Below are the code and all the weights of a small trained network. Each question names an input and a class and asks about switching units off, where a switched-off unit gives its printed mean instead of its output.

import numpy as np


def w(rows, s, z=0):
    codes = np.array(rows[::2]) - 128.0
    scale = np.full(codes.shape[1], s)
    scale[-1] = z or s
    return codes * scale


def f(y):
    return np.maximum(y, 0)


def log_softmax(a):
    a = a - a.max(-1, keepdims=True)
    return a - np.log(np.exp(a).sum(-1, keepdims=True))


def net(x, mask):
    res = np.array(x, float).reshape(1, 7) / 4 @ E
    y = f(res @ A[0][:, :-1].T + A[0][:, -1])
    res = res + np.where(mask, y, B[0][:, -1]) @ B[0][:, :-1]
    return log_softmax(res[-1] @ U[:, :-1].T + U[:, -1])


A, B = {}, {}
E = w([
[193,180,93,155,104,213,183,165,203],'x0',
[169,58,209,151,57,151,43,179,116],'x1',
[145,41,177,109,70,86,254,99,162],'x2',
[85,125,73,162,41,185,139,71,62],'x3',
[129,143,133,113,119,126,129,141,121],'x4',
[42,141,207,145,154,164,177,154,116],'x5',
[119,38,69,104,177,176,151,222,67],'x6',
],0.0099)
A[0] = w([
[113,174,127,152,157,166,71,138,139,57],'n0',
[153,93,196,79,179,72,133,167,213,231],'n1',
[106,213,107,173,178,133,60,161,69,67],'n2',
[188,76,222,205,27,176,42,175,57,160],'n3',
[52,138,219,147,187,211,109,108,134,173],'n4',
[196,77,43,84,131,104,89,92,137,254],'n5',
[76,73,150,97,139,69,82,55,55,67],'n6',
[55,136,169,85,152,98,88,110,71,65],'n7',
[114,132,54,62,133,102,157,98,127,109],'n8',
[133,106,116,183,70,143,204,71,27,236],'n9',
[119,215,199,200,83,57,105,80,125,96],'n10',
[65,125,166,3,157,52,103,87,32,125],'n11',
[149,190,133,142,191,179,31,139,105,78],'n12',
[101,183,177,121,108,108,75,70,196,121],'n13',
[137,114,130,123,224,133,87,144,189,224],'n14',
[51,121,161,150,141,148,184,181,133,163],'n15',
[113,183,101,176,83,177,107,122,50,153],'n16',
[162,168,149,206,133,220,180,162,143,109],'n17',
[182,103,202,154,137,110,84,187,158,161],'n18',
[181,75,172,100,88,78,240,110,140,94],'n19',
[195,184,102,146,114,238,176,161,191,87],'n20',
[143,98,155,113,130,190,140,96,177,72],'n21',
[103,60,78,77,169,154,151,255,34,143],'n22',
[131,163,136,133,109,159,121,100,179,66],'n23',
[83,72,89,185,19,163,103,95,112,149],'n24',
[114,72,185,87,80,81,209,125,145,78],'n25',
[86,197,80,78,192,103,190,93,101,181],'n26',
],0.0092,0.0067)
B[0] = w([
[138,59,55,142,88,71,185,144,39,167],'n0',
[94,226,138,165,106,108,142,174,131,238],'n1',
[132,80,80,165,69,93,144,119,76,198],'n2',
[74,120,43,45,164,120,139,51,170,252],'n3',
[151,130,198,92,50,129,85,42,113,203],'n4',
[147,209,240,71,68,152,43,75,64,226],'n5',
[190,86,136,175,196,82,64,174,217,192],'n6',
[165,109,133,112,135,89,91,158,138,177],'n7',
[116,115,117,87,132,134,139,118,158,175],'n8',
[122,211,108,148,103,104,117,187,153,233],'n9',
[179,152,112,182,195,254,135,120,124,205],'n10',
[165,107,116,145,155,120,68,177,182,216],'n11',
[106,81,76,168,80,77,163,123,55,203],'n12',
[129,158,71,157,164,211,157,119,111,198],'n13',
[68,184,151,149,67,138,165,139,146,215],'n14',
[186,191,208,61,44,113,65,59,92,194],'n15',
[93,186,166,126,130,91,153,161,150,192],'n16',
[176,80,127,132,162,88,48,141,170,199],'n17',
[76,147,94,105,119,128,150,120,183,207],'n18',
[123,91,30,184,70,127,133,116,47,218],'n19',
[203,70,142,117,174,56,62,160,214,224],'n20',
[126,78,85,143,130,78,128,136,132,150],'n21',
[169,174,102,184,180,239,158,110,141,242],'n22',
[176,124,140,126,174,134,136,141,126,157],'n23',
[107,195,174,122,133,111,191,214,134,210],'n24',
[147,90,48,137,104,124,142,126,80,201],'n25',
[63,109,68,58,122,133,119,93,176,227],'n26',
],0.0077,0.014)
U = w([
[137,71,67,179,91,83,146,141,57,95],'0',
[182,78,138,145,176,79,90,180,185,102],'1',
[159,134,115,169,183,254,148,133,121,119],'2',
[106,138,133,125,109,128,120,143,141,249],'3',
[47,108,94,66,142,122,141,98,180,109],'4',
[72,189,151,154,108,91,155,207,148,97],'5',
[183,147,184,80,75,131,82,79,89,105],'6',
[113,113,171,96,135,125,160,130,97,120],'7',
],0.012,0.015)

Each question gives the input, the list of numbers given to net, and the class t.
The units are the neurons (one row each of A and B). Each row of codes is followed by its name. A weight is (code - 128) times the scale printed after its matrix; where a second scale follows, it is the last column's (A, B and U).
mask holds one flag per neuron, in row order. A switched-off neuron (its flag False) gives its mean, the last column of its row in B, instead of its output. The means were averaged over made-up inputs and are rounded, as every weight is.
A unit's drop is (log p(t) with every unit on - log p(t) with that unit switched off) / (log p(t) with every unit on - log p(t) with every unit switched off).
The circuit of an input: a set's keep is (log p(t) with only the set's units on - log p(t) with every unit switched off) / (log p(t) with every unit on - log p(t) with every unit switched off). Starting from the 12 units with the biggest drops (on a tie, the unit counted first), units are removed one at a time, each time the one whose removal leaves the highest keep (on an exact tie, the one counted first), for as long as the keep stays at least 0.8.
units of the circuit, in order: the units of the circuit, biggest drop first
top k neurons: the k neurons with the biggest drops, biggest first
drop when u is switched off: that unit's drop, to one decimal
input [-8,-3,-5,1,2,2,-6], class 1: units of the circuit, in order => n6
input [5,1,-1,7,-3,7,-8], class 2: top 3 neurons => n10, n13, n5
input [-6,-3,2,3,-2,1,-6], class 1: top 4 neurons => n6, n22, n11, n7
input [-4,-4,-7,8,-1,4,-6], class 5: top 3 neurons => n16, n19, n24
input [-5,-7,7,-2,-2,-6,0], class 0: top 2 neurons => n19, n3
input [7,1,6,7,0,0,-7], class 1: top 3 neurons => n20, n17, n22
input [2,-6,3,-1,-6,8,-5], class 6: top 2 neurons => n15, n4
input [-8,-4,-1,2,8,7,2], class 1: top 2 neurons => n6, n11
input [-2,6,-3,-5,-7,1,-7], class 2: top 3 neurons => n10, n13, n26
input [1,7,-6,-3,-4,-1,-1], class 4: top 2 neurons => n3, n18
input [3,0,-3,6,4,1,-2], class 5: units of the circuit, in order => n16, n24
input [-1,6,0,8,-6,3,-7], class 5: top 2 neurons => n24, n22
input [-3,-1,-1,-7,2,-6,1], class 5: units of the circuit, in order => n1, n14
input [-3,-4,3,-7,-5,-8,8], class 2: units of the circuit, in order => n22
input [4,-5,3,8,6,0,1], class 5: drop when n3 is switched off => 0.2
input [-7,1,-2,7,5,-5,-4], class 1: drop when n16 is switched off => 0.0
input [4,-6,-5,8,-3,7,7], class 5: drop when n9 is switched off => 0.8
